Look-ups in named tables: a row name and a column name give one cell, copied from the table.

rideti
|  | papatuk | gikino | tasul | tuzisi | nik |
|---|---|---|---|---|---|
| ziretu | 176 | 93 | 54 | 165 | 94 |
| teb | 80 | 220 | 210 | 144 | 157 |
| mabo | 123 | 115 | 120 | 129 | 96 |
| setut | 95 | 123 | 78 | 90 | 84 |
| totisi | 7 | 105 | 20 | 203 | 118 |
| pigi | 187 | 109 | 194 | 135 | 125 |

nik of pigi = 125
tuzisi of totisi = 203
tasul of totisi = 20
tasul of setut = 78
gikino of totisi = 105
tuzisi of ziretu = 165
gikino of teb = 220
papatuk of mabo = 123
nik of teb = 157
papatuk of totisi = 7

lupu =
,kek,vuzem,tak
vomoga,0.796,0.052,-0.781
nututoz,0.116,-0.777,0.865
vaged,-0.111,0.880,-0.452
tevaris,-0.337,-0.224,0.865
nen,0.116,0.604,-0.452

kek of vomoga is 0.796
tak of vaged is -0.452
vuzem of tevaris is -0.224
vuzem of vaged is 0.880
kek of tevaris is -0.337
tak of nututoz is 0.865
kek of vaged is -0.111
tak of vomoga is -0.781
tak of tevaris is 0.865
tak of nen is -0.452
vuzem of nen is 0.604
kek of nen is 0.116
kek of nututoz is 0.116
vuzem of nututoz is -0.777
vuzem of vomoga is 0.052
Which row has the largest vuzem? vaged

badosir =
          fum    mel  musis  mulazuf  nemakiz  dosubub    pob
finip    0.32  -0.53  -0.29    -0.01    -0.68    -0.51  -0.24
lisap    0.07   0.02  -0.50    -0.50     0.49    -0.77  -0.10
nereza  -0.70   0.26   0.49     0.04     0.08     0.77  -0.16

finip, pob: -0.24
finip, mel: -0.53
finip, mulazuf: -0.01
lisap, nemakiz: 0.49
finip, nemakiz: -0.68
nereza, fum: -0.70
nereza, mulazuf: 0.04
nereza, musis: 0.49

volizot
fields: ter, litaf, lupab, rog
depo: [4.784, -0.236, 2.919, 1.835]
sefed: [-2.701, 3.153, 1.336, 3.223]
rim: [-0.814, -7.154, 2.979, 4.244]
geso: [2.912, 4.407, 1.249, 1.394]
gopuf: [5.333, -1.088, 5.768, -1.174]

rim, ter => -0.814
gopuf, lupab => 5.768
depo, rog => 1.835
depo, litaf => -0.236
rim, litaf => -7.154
gopuf, rog => -1.174
gopuf, ter => 5.333
sefed, lupab => 1.336
Row with the largest litaf: geso

vug:
,nolor,tirurep
zud,34106,22806
mas,78814,77079
kas,83751,83666
ler,88735,89462

What is the tirurep of kas in vug? 83666
What is the tirurep of zud in vug? 22806
What is the nolor of kas in vug? 83751
What is the nolor of mas in vug? 78814
What is the tirurep of ler in vug? 89462
What is the nolor of ler in vug? 88735
What is the tirurep of mas in vug? 77079
Row with the largest nolor: ler

Table fito
	zis	dok	sufa	lemirot	fedalu	suf
vam	117	107	66	92	86	76
panuri	86	86	125	96	202	98
nik	119	113	73	82	133	111
milifis	105	68	118	94	165	191
tif	115	90	56	96	55	2
defuliv	114	120	5	57	89	98
dopa	98	58	92	89	120	164

panuri, dok => 86
panuri, lemirot => 96
defuliv, fedalu => 89
vam, dok => 107
dopa, zis => 98
nik, suf => 111
milifis, suf => 191
dopa, dok => 58
panuri, fedalu => 202
vam, zis => 117
defuliv, lemirot => 57
tif, dok => 90
tif, lemirot => 96

moro:
cols = leri, vak, nifafa, kape, pezelu, mabutop, meli
buzegog: [0.671, 0.332, 0.263, 0.297, 0.407, 0.183, 0.307]
fir: [0.376, 0.800, 0.416, 0.223, 0.450, 0.448, 0.342]
tulapa: [0.300, 0.362, 0.506, 0.193, 0.147, 0.256, 0.317]
piladu: [0.163, 0.419, 0.085, 0.662, 0.381, 0.094, 0.162]
figon: [0.140, 0.330, 0.231, 0.240, 0.840, 0.452, 0.417]
kozudev: [0.310, 0.423, 0.244, 0.168, 0.307, 0.671, 0.248]
remog: [0.193, 0.181, 0.267, 0.097, 0.242, 0.224, 0.777]
vupog: [0.343, 0.340, 0.224, 0.187, 0.243, 0.173, 0.075]

tulapa, leri -> 0.300
piladu, meli -> 0.162
kozudev, vak -> 0.423
tulapa, vak -> 0.362
remog, leri -> 0.193
fir, mabutop -> 0.448
figon, meli -> 0.417
vupog, pezelu -> 0.243
figon, vak -> 0.330
vupog, mabutop -> 0.173
kozudev, nifafa -> 0.244
figon, nifafa -> 0.231
tulapa, kape -> 0.193
remog, meli -> 0.777

rilin:
         poris  furota  desufo  vofi  muzunad  kiluva  duridet  nipuzib
kuz         63     169      96   129       93     156      170      150
mekuv      105      61     151   201       88     122      158      105
vepor      205      81     120    85      174     125      161      107
nudidap    110      83     139   171      114     148       95      144
mip        184     157     152   112       89     216      142      124
ferosin    157     117     203   121      142      71       86      136
voku       100     167     110    97      175      96      172      150
rapad      101     184      91   163      120      87      114       80
desirim    154     125     101   102      186     156      171      137

What is the nipuzib of desirim in rilin?
137
What is the poris of mekuv in rilin?
105
What is the duridet of kuz in rilin?
170
What is the duridet of desirim in rilin?
171
What is the duridet of mip in rilin?
142
What is the kiluva of ferosin in rilin?
71
What is the desufo of nudidap in rilin?
139

belim:
,rus,gogivi,dumidot,vek,gugo,puz,tar,dileri,meburug,pomubu
banu,1697,1206,6235,4707,3144,5211,3450,4375,3860,2082
dateb,2874,2784,2674,2056,4141,5120,1422,4776,5231,3610
nek,5075,5328,2407,2077,4506,5567,3417,4382,3623,5471
zemo,4857,2444,4984,5627,3110,4857,8544,1284,2435,5268
tif,1179,3517,4043,643,4168,4737,1859,5250,4939,2745

zemo, dumidot => 4984
nek, vek => 2077
nek, gugo => 4506
banu, gogivi => 1206
dateb, dileri => 4776
tif, dileri => 5250
nek, tar => 3417
tif, gugo => 4168
zemo, vek => 5627
dateb, vek => 2056
banu, tar => 3450
zemo, gogivi => 2444
nek, meburug => 3623
banu, meburug => 3860
tif, gogivi => 3517
tif, vek => 643
dateb, puz => 5120
banu, pomubu => 2082
banu, dumidot => 6235
dateb, tar => 1422
Row with the largest pomubu: nek

norup.csv
,nabidup,nani,dibonul,res,kar,sok,kuf,fezo
nov,6852,5577,2549,4925,2225,6056,4497,6945
lunela,8085,3190,1404,5661,1318,3233,7309,7378
zabo,8689,5095,1778,4995,729,4770,7325,7795

zabo, kuf: 7325
lunela, nabidup: 8085
zabo, fezo: 7795
lunela, res: 5661
nov, nani: 5577
nov, res: 4925
lunela, nani: 3190
nov, kuf: 4497
lunela, kar: 1318
lunela, fezo: 7378
lunela, sok: 3233
zabo, kar: 729
nov, dibonul: 2549
lunela, kuf: 7309
zabo, dibonul: 1778
zabo, nabidup: 8689
zabo, nani: 5095
Which row has the largest nani? nov

mas =
fields: kez, nasi, pepo, pani, mez, kob, rere
nole: [-187, 3802, 2348, 48, -1731, 557, -1189]
mozikad: [-3149, -1011, 4658, -2121, -6640, -144, 6823]
ful: [-252, -4134, 1898, -1018, -1870, 1371, 9125]

mozikad, pani: -2121
nole, pani: 48
ful, mez: -1870
mozikad, kez: -3149
nole, mez: -1731
mozikad, mez: -6640
nole, kob: 557
ful, rere: 9125
mozikad, rere: 6823
mozikad, nasi: -1011
ful, kez: -252
ful, kob: 1371
ful, pepo: 1898

